Here is a tiny trained network, its code and every weight. The questions are about switching its units off for an input and a class, where a switched-off unit gives its printed mean instead of its output.

import numpy as np


def w(rows, s, z=0):
    codes = np.array(rows[::2]) - 128.0
    scale = np.full(codes.shape[1], s)
    scale[-1] = z or s
    return codes * scale


def f(y):
    return np.maximum(y, 0)


def log_softmax(a):
    a = a - a.max(-1, keepdims=True)
    return a - np.log(np.exp(a).sum(-1, keepdims=True))


def net(x, mask):
    res = np.array(x, float).reshape(1, 8) / 4 @ E
    y = f(res @ A[0][:, :-1].T + A[0][:, -1])
    res = res + np.where(mask, y, B[0][:, -1]) @ B[0][:, :-1]
    return log_softmax(res[-1] @ U[:, :-1].T + U[:, -1])


A, B = {}, {}
E = w([
[171,216,237,124,226],'x0',
[129,129,128,126,128],'x1',
[149,9,167,29,177],'x2',
[128,128,128,130,129],'x3',
[126,128,129,131,129],'x4',
[2,196,125,49,128],'x5',
[137,124,236,122,8],'x6',
[129,129,128,126,128],'x7',
],0.0095)
A[0] = w([
[112,145,64,124,193,99],'N0',
[107,73,86,117,62,101],'N1',
[91,74,67,160,50,86],'N2',
[116,92,90,125,82,96],'N3',
[156,120,97,149,165,130],'N4',
[150,98,134,190,129,122],'N5',
[90,134,129,35,138,74],'N6',
[149,17,179,17,179,4],'N7',
[115,55,144,93,142,42],'N8',
[30,185,129,89,107,40],'N9',
[118,122,60,110,202,82],'N10',
[150,154,183,136,154,82],'N11',
[214,71,153,207,126,77],'N12',
[144,123,165,128,86,86],'N13',
[160,172,193,165,171,82],'N14',
[101,114,211,124,16,80],'N15',
[148,36,161,10,157,28],'N16',
[196,105,111,145,118,64],'N17',
[209,111,99,146,155,101],'N18',
[96,110,130,157,162,47],'N19',
[134,248,80,230,64,26],'N20',
[155,138,175,79,74,57],'N21',
[176,79,126,170,114,43],'N22',
[137,171,228,123,178,108],'N23',
[100,76,76,137,72,46],'N24',
[146,170,174,112,163,14],'N25',
[37,202,104,13,123,37],'N26',
[125,120,199,123,79,87],'N27',
[193,107,109,169,125,88],'N28',
[133,148,188,144,172,115],'N29',
[130,116,206,135,59,69],'N30',
],0.011,0.0029)
B[0] = w([
[93,60,125,193,200,186],'N0',
[205,166,61,47,199,200],'N1',
[197,166,70,9,189,218],'N2',
[188,146,103,68,192,179],'N3',
[53,55,161,165,143,170],'N4',
[98,120,190,66,51,175],'N5',
[47,110,200,101,42,173],'N6',
[137,243,75,225,39,233],'N7',
[138,205,119,154,75,175],'N8',
[105,103,198,88,65,200],'N9',
[80,27,137,227,227,190],'N10',
[170,134,122,66,170,172],'N11',
[39,70,214,59,35,223],'N12',
[99,90,119,158,160,163],'N13',
[159,149,62,38,135,194],'N14',
[104,60,129,192,221,219],'N15',
[170,254,86,217,72,222],'N16',
[107,105,201,109,99,177],'N17',
[69,111,214,110,120,191],'N18',
[114,99,108,137,124,138],'N19',
[152,236,76,235,33,252],'N20',
[109,77,122,184,199,172],'N21',
[113,115,156,104,89,182],'N22',
[209,144,71,58,178,206],'N23',
[212,141,85,44,191,194],'N24',
[187,122,107,69,136,168],'N25',
[65,60,220,76,59,216],'N26',
[118,68,123,222,228,180],'N27',
[109,78,220,90,97,186],'N28',
[194,145,76,20,165,178],'N29',
[77,46,119,216,197,192],'N30',
],0.0063,0.013)
U = w([
[197,164,88,4,178,99],'0',
[126,247,110,248,12,252],'1',
[39,75,236,68,17,81],'2',
[71,40,131,254,244,69],'3',
],0.0084,0.0027)

Each question gives the input, the list of numbers given to net, and the class t.
The units are the neurons (one row each of A and B). Each row of codes is followed by its name. A weight is (code - 128) times the scale printed after its matrix; where a second scale follows, it is the last column's (A, B and U).
mask holds one flag per neuron, in row order. A switched-off neuron (its flag False) gives its mean, the last column of its row in B, instead of its output. The means were averaged over made-up inputs and are rounded, as every weight is.
A unit's drop is (log p(t) with every unit on - log p(t) with that unit switched off) / (log p(t) with every unit on - log p(t) with every unit switched off).
The circuit of an input: a set's keep is (log p(t) with only the set's units on - log p(t) with every unit switched off) / (log p(t) with every unit on - log p(t) with every unit switched off). Starting from the 12 units with the biggest drops (on a tie, the unit counted first), units are removed one at a time, each time the one whose removal leaves the highest keep (on an exact tie, the one counted first), for as long as the keep stays at least 0.8.
circuit, biggest first: the units of the circuit, biggest drop first
top k neurons: the k neurons with the biggest drops, biggest first
drop when u is switched off: that unit's drop, to one decimal
input [3,5,-6,-4,1,8,-2,-3], class 2: circuit, biggest first : (N26)
input [1,-4,3,-3,-6,-5,-5,8], class 2: top 2 neurons : (N12 N15)
input [4,6,3,-1,-7,5,-5,6], class 2: top 3 neurons : (N26 N6 N15)
input [-4,-4,8,1,-7,3,-8,0], class 1: top 2 neurons : (N7 N16)
input [4,1,7,-5,-1,-3,-5,2], class 1: top 2 neurons : (N7 N16)
input [3,-2,-4,-5,1,-8,7,7], class 2: top 2 neurons : (N12 N5)
input [3,2,-5,1,-3,5,-7,-7], class 3: top 2 neurons : (N10 N0)
input [2,1,2,-1,2,-7,8,5], class 3: top 4 neurons : (N30 N27 N15 N21)
input [8,-8,-7,-8,4,2,8,-6], class 0: top 2 neurons : (N23 N14)
input [6,0,1,-1,3,-3,8,-7], class 3: top 3 neurons : (N30 N27 N15)
input [-7,1,-6,-5,4,-3,-7,-6], class 0: top 2 neurons : (N2 N24)
input [6,-8,7,-7,-6,-4,0,5], class 1: top 3 neurons : (N7 N16 N2)
input [-8,-6,-8,-8,-2,-8,-2,-8], class 0: top 3 neurons : (N2 N24 N1)
input [-1,-3,7,6,-7,6,4,6], class 1: circuit, biggest first : (N16)
input [-5,-2,-1,-2,-2,6,7,2], class 3: drop when N27 is switched off : 0.2
input [-2,7,-6,-8,-8,8,3,7], class 2: drop when N9 is switched off : 0.3
input [-4,6,3,4,-1,-1,6,8], class 3: drop when N8 is switched off : 0.0
